Below is a small trained network, with its code and all its weights. Each question gives an input and a target symbol and asks what happens when units are switched off, that is, made to give their printed mean instead of their output.

import numpy as np


def w(rows, s, z=0):
    codes = np.array(rows[::2]) - 128.0
    scale = np.full(codes.shape[1], s)
    scale[-1] = z or s
    return codes * scale


def norm(h):
    return h / np.sqrt((h * h).mean(-1, keepdims=True) + 1e-5)


def f(y):
    return y / 2 * (1 + np.tanh(0.7978845608 * (y + 0.044715 * y**3)))


def softmax(a):
    e = np.exp(a - a.max(-1, keepdims=True))
    return e / e.sum(-1, keepdims=True)


def log_softmax(a):
    a = a - a.max(-1, keepdims=True)
    return a - np.log(np.exp(a).sum(-1, keepdims=True))


def net(x, mask):
    ids = ['αβγδηθλμξπστφω'.index(c) for c in x.split()]
    T = len(ids)
    res = E[ids] + P[:T]
    u = 0
    for l in range(3):
        r = norm(res)
        for j in range(2):
            rows = slice(2 * j, 2 * j + 2)
            q, k, v = (r @ M[l][rows].T for M in (Q, K, V))
            z = softmax(np.where(np.tri(T) > 0, q @ k.T / 2**0.5, -1e9)) @ v
            o = O[l][rows]
            res = res + np.where(mask[u + j], z, o[:, -1]) @ o[:, :-1]
        u += 2
        y = f(norm(res) @ A[l][:, :-1].T + A[l][:, -1])
        res = res + np.where(mask[u : u + 4], y, B[l][:, -1]) @ B[l][:, :-1]
        u += 4
    return log_softmax(norm(res)[-1] @ U[:, :-1].T + U[:, -1])


Q, K, V, O, A, B = {}, {}, {}, {}, {}, {}
E = w([
[193,34,121,226,184,134],'α',
[136,182,72,108,154,120],'β',
[144,66,104,137,157,91],'γ',
[73,43,9,38,206,160],'δ',
[153,92,108,111,150,98],'η',
[48,171,65,121,183,123],'θ',
[55,75,62,182,148,224],'λ',
[158,204,175,117,83,135],'μ',
[190,103,135,99,168,183],'ξ',
[94,155,101,152,191,50],'π',
[88,121,158,69,118,79],'σ',
[169,158,145,82,1,173],'τ',
[95,115,149,73,124,95],'φ',
[159,162,98,154,51,142],'ω',
],0.018)
P = w([
[87,154,39,181,3,125],'0',
[132,98,135,76,176,124],'1',
[118,90,135,67,194,118],'2',
[119,85,146,79,171,136],'3',
[79,70,157,88,153,150],'4',
[70,64,167,78,144,153],'5',
[66,62,166,74,139,151],'6',
[75,65,166,69,125,141],'7',
],0.0074)
Q[0] = w([
[128,7,124,80,188,156],'L0H0',
[120,2,119,64,173,151],'L0H0',
[211,125,233,180,18,115],'L0H1',
[131,9,77,6,74,86],'L0H1',
],0.0073)
K[0] = w([
[102,118,106,197,76,56],'L0H0',
[55,85,53,194,74,100],'L0H0',
[146,136,58,128,254,84],'L0H1',
[23,158,52,162,47,93],'L0H1',
],0.0069)
V[0] = w([
[96,68,111,166,148,138],'L0H0',
[139,145,55,254,134,98],'L0H0',
[98,67,102,95,60,158],'L0H1',
[102,130,147,123,78,139],'L0H1',
],0.0072)
O[0] = w([
[246,214,151,244,143,187,186],'L0H0',
[110,63,210,177,125,21,255],'L0H0',
[168,94,106,143,187,121,229],'L0H1',
[123,169,199,185,255,145,146],'L0H1',
],0.0065,0.004)
A[0] = w([
[74,132,118,159,130,67,92],'L0N0',
[110,196,89,106,117,151,34],'L0N1',
[117,114,171,85,129,103,63],'L0N2',
[146,194,131,111,4,155,255],'L0N3',
],0.013,0.0022)
B[0] = w([
[212,177,150,159,142,133,254],'L0N0',
[108,143,161,99,97,213,190],'L0N1',
[183,70,113,184,157,175,172],'L0N2',
[44,30,170,3,100,93,220],'L0N3',
],0.011,0.0044)
Q[1] = w([
[192,43,125,115,115,73],'L1H0',
[104,138,113,156,167,132],'L1H0',
[245,80,143,123,171,119],'L1H1',
[77,165,93,160,212,195],'L1H1',
],0.011)
K[1] = w([
[119,186,41,162,8,65],'L1H0',
[185,141,109,130,169,196],'L1H0',
[167,132,161,86,74,92],'L1H1',
[50,121,116,144,109,205],'L1H1',
],0.011)
V[1] = w([
[45,100,122,77,98,38],'L1H0',
[124,148,1,142,150,68],'L1H0',
[81,111,180,198,82,136],'L1H1',
[154,109,72,164,35,65],'L1H1',
],0.0082)
O[1] = w([
[99,22,142,175,133,155,5],'L1H0',
[154,96,193,101,140,254,253],'L1H0',
[67,79,127,136,135,175,57],'L1H1',
[204,83,115,176,169,186,56],'L1H1',
],0.0099,0.0028)
A[1] = w([
[110,134,251,201,38,51,4],'L1N0',
[16,150,248,128,69,222,186],'L1N1',
[125,147,151,103,214,253,88],'L1N2',
[68,247,94,99,113,217,144],'L1N3',
],0.0067,0.003)
B[1] = w([
[144,83,86,105,10,7,101],'L1N0',
[174,152,203,144,199,77,197],'L1N1',
[112,78,121,198,119,64,237],'L1N2',
[71,101,193,129,231,153,255],'L1N3',
],0.011,0.0039)
Q[2] = w([
[15,211,73,98,80,138],'L2H0',
[32,216,71,204,212,99],'L2H0',
[84,253,81,183,121,172],'L2H1',
[91,132,129,183,227,153],'L2H1',
],0.0066)
K[2] = w([
[102,104,218,128,172,50],'L2H0',
[110,121,255,103,91,12],'L2H0',
[63,40,101,50,220,128],'L2H1',
[67,35,159,126,72,115],'L2H1',
],0.0087)
V[2] = w([
[108,142,150,157,192,8],'L2H0',
[41,102,80,254,183,182],'L2H0',
[162,112,186,46,168,113],'L2H1',
[231,177,1,163,154,113],'L2H1',
],0.0086)
O[2] = w([
[108,142,101,88,103,9,225],'L2H0',
[43,145,162,152,160,100,189],'L2H0',
[149,224,93,191,121,165,252],'L2H1',
[85,161,165,54,94,111,139],'L2H1',
],0.013,0.0038)
A[2] = w([
[109,76,228,101,54,76,51],'L2N0',
[141,6,26,175,143,211,254],'L2N1',
[44,47,2,45,65,119,171],'L2N2',
[163,155,172,159,181,35,68],'L2N3',
],0.0084,0.0068)
B[2] = w([
[69,2,109,83,94,167,158],'L2N0',
[116,177,101,78,102,112,254],'L2N1',
[79,97,162,29,158,99,176],'L2N2',
[169,161,129,169,41,106,214],'L2N3',
],0.014,0.0059)
U = w([
[113,97,185,166,75,64,103],'α',
[207,76,66,157,223,214,112],'β',
[208,62,243,178,104,109,82],'γ',
[145,169,166,200,179,202,62],'δ',
[237,140,228,77,180,163,66],'η',
[204,218,184,210,55,39,153],'θ',
[71,241,237,200,133,59,20],'λ',
[72,196,57,145,120,61,159],'μ',
[181,192,78,70,35,239,168],'ξ',
[68,62,111,15,153,138,221],'π',
[81,159,85,61,109,68,218],'σ',
[134,139,10,190,155,99,79],'τ',
[97,239,58,81,72,70,146],'φ',
[40,59,127,208,244,76,2],'ω',
],0.011,0.005)

Each question gives the input, a string of symbols that net reads in full, and the target symbol t.
The units are the heads (2 rows each of Q, K, V and O) and the neurons (one row each of A and B). Each row of codes is followed by its name. A weight is (code - 128) times the scale printed after its matrix; where a second scale follows, it is the last column's (O, A, B and U).
mask holds one flag per unit, layer by layer, with each layer's heads first. A switched-off unit (its flag False) gives its mean, the last column of its rows in O or B, instead of its output. The means were averaged over made-up inputs and are rounded, as every weight is.
A unit's drop is (log p(t) with every unit on - log p(t) with that unit switched off) / (log p(t) with every unit on - log p(t) with every unit switched off).
The circuit of an input: a set's keep is (log p(t) with only the set's units on - log p(t) with every unit switched off) / (log p(t) with every unit on - log p(t) with every unit switched off). Starting from the 12 units with the biggest drops (on a tie, the unit counted first), units are removed one at a time, each time the one whose removal leaves the highest keep (on an exact tie, the one counted first), for as long as the keep stays at least 0.8.
circuit, biggest first: the units of the circuit, biggest drop first
unit that matters most: the unit with the biggest drop
k most important neurons: the k neurons with the biggest drops, biggest first
k most important neurons of layer l: the k neurons of layer l with the biggest drops, biggest first
input φ η θ β λ η φ, target φ: unit that matters most	L0N1
input β τ θ θ β γ, target β: circuit, biggest first	(L0H0 L1H1 L2H0)
input θ π β, target θ: 2 most important neurons of layer 1	(L1N2 L1N3)
input μ γ φ θ γ, target μ: 2 most important neurons	(L2N1 L0N3)
input θ θ ω θ φ θ η, target θ: 3 most important neurons	(L0N3 L0N0 L1N3)
input θ σ τ φ, target θ: 2 most important neurons	(L0N3 L0N0)
input θ θ β η γ γ, target θ: 2 most important neurons	(L0N3 L0N0)
input β π λ β π γ, target β: 2 most important neurons of layer 0	(L0N0 L0N3)
input γ ω η φ λ θ λ η, target γ: 2 most important neurons of layer 1	(L1N3 L1N1)
input ω β θ, target τ: circuit, biggest first	(L0N3 L2H1)
input π θ ω θ α, target π: 4 most important neurons	(L0N0 L2N0 L1N3 L1N1)
input η γ θ β θ γ α, target η: 2 most important neurons of layer 1	(L1N3 L1N1)
input β α ξ α, target β: 2 most important neurons	(L0N3 L0N0)
input π θ μ λ β β ξ, target π: unit that matters most	L2H1
input β φ λ θ π β γ ξ, target β: 2 most important neurons of layer 2	(L2N3 L2N2)
input ξ ω β δ λ θ θ π, target θ: 2 most important neurons	(L0N3 L2N3)
input θ η φ β λ τ ξ, target θ: 3 most important neurons	(L1N2 L0N0 L0N3)
input γ ξ η θ μ γ, target γ: 3 most important neurons	(L0N1 L0N3 L2N1)
input δ σ π θ β θ, target λ: 4 most important neurons	(L0N1 L1N3 L0N0 L2N1)
input γ θ θ τ β φ, target γ: 2 most important neurons	(L0N3 L0N2)
input φ α θ γ ξ λ ξ, target φ: unit that matters most	L1H0
input δ σ γ α γ μ μ θ, target δ: 2 most important neurons	(L0N3 L0N1)
input β μ β φ, target β: 2 most important neurons	(L0N3 L0N2)
input θ β λ θ, target ω: 2 most important neurons of layer 1	(L1N3 L1N2)
input ω β γ, target ω: 2 most important neurons of layer 1	(L1N1 L1N2)
input γ θ σ μ β η, target γ: 3 most important neurons of layer 2	(L2N1 L2N2 L2N3)
